Below are the code and all the weights of a small trained network. Each question names an input and a target symbol and asks about switching units off, where a switched-off unit gives its printed mean instead of its output.

import numpy as np


def w(rows, s, z=0):
    codes = np.array(rows[::2]) - 128.0
    scale = np.full(codes.shape[1], s)
    scale[-1] = z or s
    return codes * scale


def norm(h):
    return h / np.sqrt((h * h).mean(-1, keepdims=True) + 1e-5)


def f(y):
    return y / 2 * (1 + np.tanh(0.7978845608 * (y + 0.044715 * y**3)))


def softmax(a):
    e = np.exp(a - a.max(-1, keepdims=True))
    return e / e.sum(-1, keepdims=True)


def log_softmax(a):
    a = a - a.max(-1, keepdims=True)
    return a - np.log(np.exp(a).sum(-1, keepdims=True))


def net(x, mask):
    ids = ['ΘΛΠΨΩαγδεζημξστφ'.index(c) for c in x.split()]
    T = len(ids)
    res = E[ids] + P[:T]
    q, k, v = (norm(res) @ M[0].T for M in (Q, K, V))
    z = softmax(np.where(np.tri(T) > 0, q @ k.T / 3**0.5, -1e9)) @ v
    res = res + np.where(mask[0], z, O[0][:, -1]) @ O[0][:, :-1]
    y = f(norm(res) @ A[0][:, :-1].T + A[0][:, -1])
    res = res + np.where(mask[1:9], y, B[0][:, -1]) @ B[0][:, :-1]
    return log_softmax(norm(res)[-1] @ U[:, :-1].T + U[:, -1])


Q, K, V, O, A, B = {}, {}, {}, {}, {}, {}
E = w([
[135,123,131,128,117],'Θ',
[135,130,110,127,139],'Λ',
[170,152,117,150,131],'Π',
[169,159,134,150,127],'Ψ',
[148,91,100,109,131],'Ω',
[184,129,135,156,99],'α',
[141,149,120,133,135],'γ',
[142,93,125,118,100],'δ',
[146,147,111,161,139],'ε',
[166,102,122,138,98],'ζ',
[131,101,95,122,121],'η',
[115,111,137,89,151],'μ',
[136,179,182,141,151],'ξ',
[1,183,92,135,50],'σ',
[122,102,197,127,127],'τ',
[94,93,122,146,142],'φ',
],0.0085)
P = w([
[252,105,109,138,186],'0',
[236,105,116,137,172],'1',
[220,104,123,133,170],'2',
[204,111,123,132,165],'3',
[186,119,125,129,159],'4',
[171,126,123,125,158],'5',
[156,133,121,126,157],'6',
[155,134,117,127,155],'7',
[167,131,111,130,147],'8',
],0.0043)
Q[0] = w([
[231,94,125,192,220],'H0',
[1,197,129,167,16],'H0',
[179,91,39,133,240],'H0',
],0.0062)
K[0] = w([
[33,111,119,100,117],'H0',
[253,116,89,120,138],'H0',
[31,209,125,77,49],'H0',
],0.0067)
V[0] = w([
[85,136,216,82,168],'H0',
[105,78,117,254,163],'H0',
[133,243,144,150,129],'H0',
],0.0059)
O[0] = w([
[231,90,168,142,168,21],'H0',
[2,42,180,201,163,251],'H0',
[149,208,139,191,166,12],'H0',
],0.0063,0.0018)
A[0] = w([
[114,42,161,46,167,97],'N0',
[99,227,7,88,141,1],'N1',
[215,103,174,183,141,165],'N2',
[61,134,66,199,14,91],'N3',
[29,135,141,90,103,100],'N4',
[154,42,72,49,95,245],'N5',
[197,219,70,74,93,151],'N6',
[124,32,252,100,184,40],'N7',
],0.0043,0.0038)
B[0] = w([
[153,110,50,215,64,165],'N0',
[170,2,97,87,100,114],'N1',
[97,99,108,161,41,180],'N2',
[72,207,67,184,95,139],'N3',
[157,170,55,110,68,129],'N4',
[103,189,193,129,129,255],'N5',
[73,74,111,110,65,154],'N6',
[120,32,76,214,110,151],'N7',
],0.0048,0.0043)
U = w([
[102,130,159,59,26,72],'Θ',
[173,110,20,77,163,126],'Λ',
[214,195,87,172,127,53],'Π',
[229,188,240,171,177,198],'Ψ',
[254,74,198,20,90,176],'Ω',
[220,45,216,192,111,76],'α',
[162,214,40,85,125,144],'γ',
[86,166,189,130,44,96],'δ',
[188,187,64,202,160,41],'ε',
[161,151,100,177,48,1],'ζ',
[125,97,60,42,105,49],'η',
[101,157,178,11,237,137],'μ',
[112,193,240,119,172,59],'ξ',
[16,216,43,80,70,105],'σ',
[33,6,170,199,186,211],'τ',
[85,194,105,194,243,183],'φ',
],0.0071,0.0038)

Each question gives the input, a string of symbols that net reads in full, and the target symbol t.
The units are the heads (3 rows each of Q, K, V and O) and the neurons (one row each of A and B). Each row of codes is followed by its name. A weight is (code - 128) times the scale printed after its matrix; where a second scale follows, it is the last column's (O, A, B and U).
mask holds one flag per unit, heads first, then neurons. A switched-off unit (its flag False) gives its mean, the last column of its rows in O or B, instead of its output. The means were averaged over made-up inputs and are rounded, as every weight is.
A unit's drop is (log p(t) with every unit on - log p(t) with that unit switched off) / (log p(t) with every unit on - log p(t) with every unit switched off).
The circuit of an input: a set's keep is (log p(t) with only the set's units on - log p(t) with every unit switched off) / (log p(t) with every unit on - log p(t) with every unit switched off). Starting from all 9 units, units are removed one at a time, each time the one whose removal leaves the highest keep (on an exact tie, the one counted first), for as long as the keep stays at least 0.8.
units of the circuit, in order: the units of the circuit, biggest drop first
k most important neurons: the k neurons with the biggest drops, biggest first
drop of u: that unit's drop, to one decimal
input ε γ ζ ζ μ μ γ Λ, target Ω: units of the circuit, in order : H0
input Λ μ δ Ω, target Ω: 2 most important neurons : N5, N3
input Θ τ η σ μ ξ Ψ φ, target φ: units of the circuit, in order : H0, N6
input Λ μ ε, target Ω: units of the circuit, in order : H0, N3, N0
input Λ φ δ α α η α α, target σ: units of the circuit, in order : H0, N3
input δ δ φ σ Θ ξ η Λ, target Λ: 3 most important neurons : N5, N1, N6
input Θ Λ φ γ ξ Ψ Π, target Ψ: units of the circuit, in order : H0, N0
input Π ε ε Ψ, target φ: 2 most important neurons : N5, N0
input Ω ε Π τ α γ, target α: 3 most important neurons : N2, N3, N5
input Π φ ξ, target τ: 2 most important neurons : N7, N5
input Π α Θ τ ξ Ω Π, target Ψ: 2 most important neurons : N0, N7
input ε γ Π η ε Ω, target σ: drop of N5 : 0.1
input η α μ τ ε, target α: drop of N2 : 0.4
input μ φ Ψ γ, target τ: drop of N7 : 0.0
input ζ σ φ γ Ψ σ σ φ, target φ: most important neuron : N5
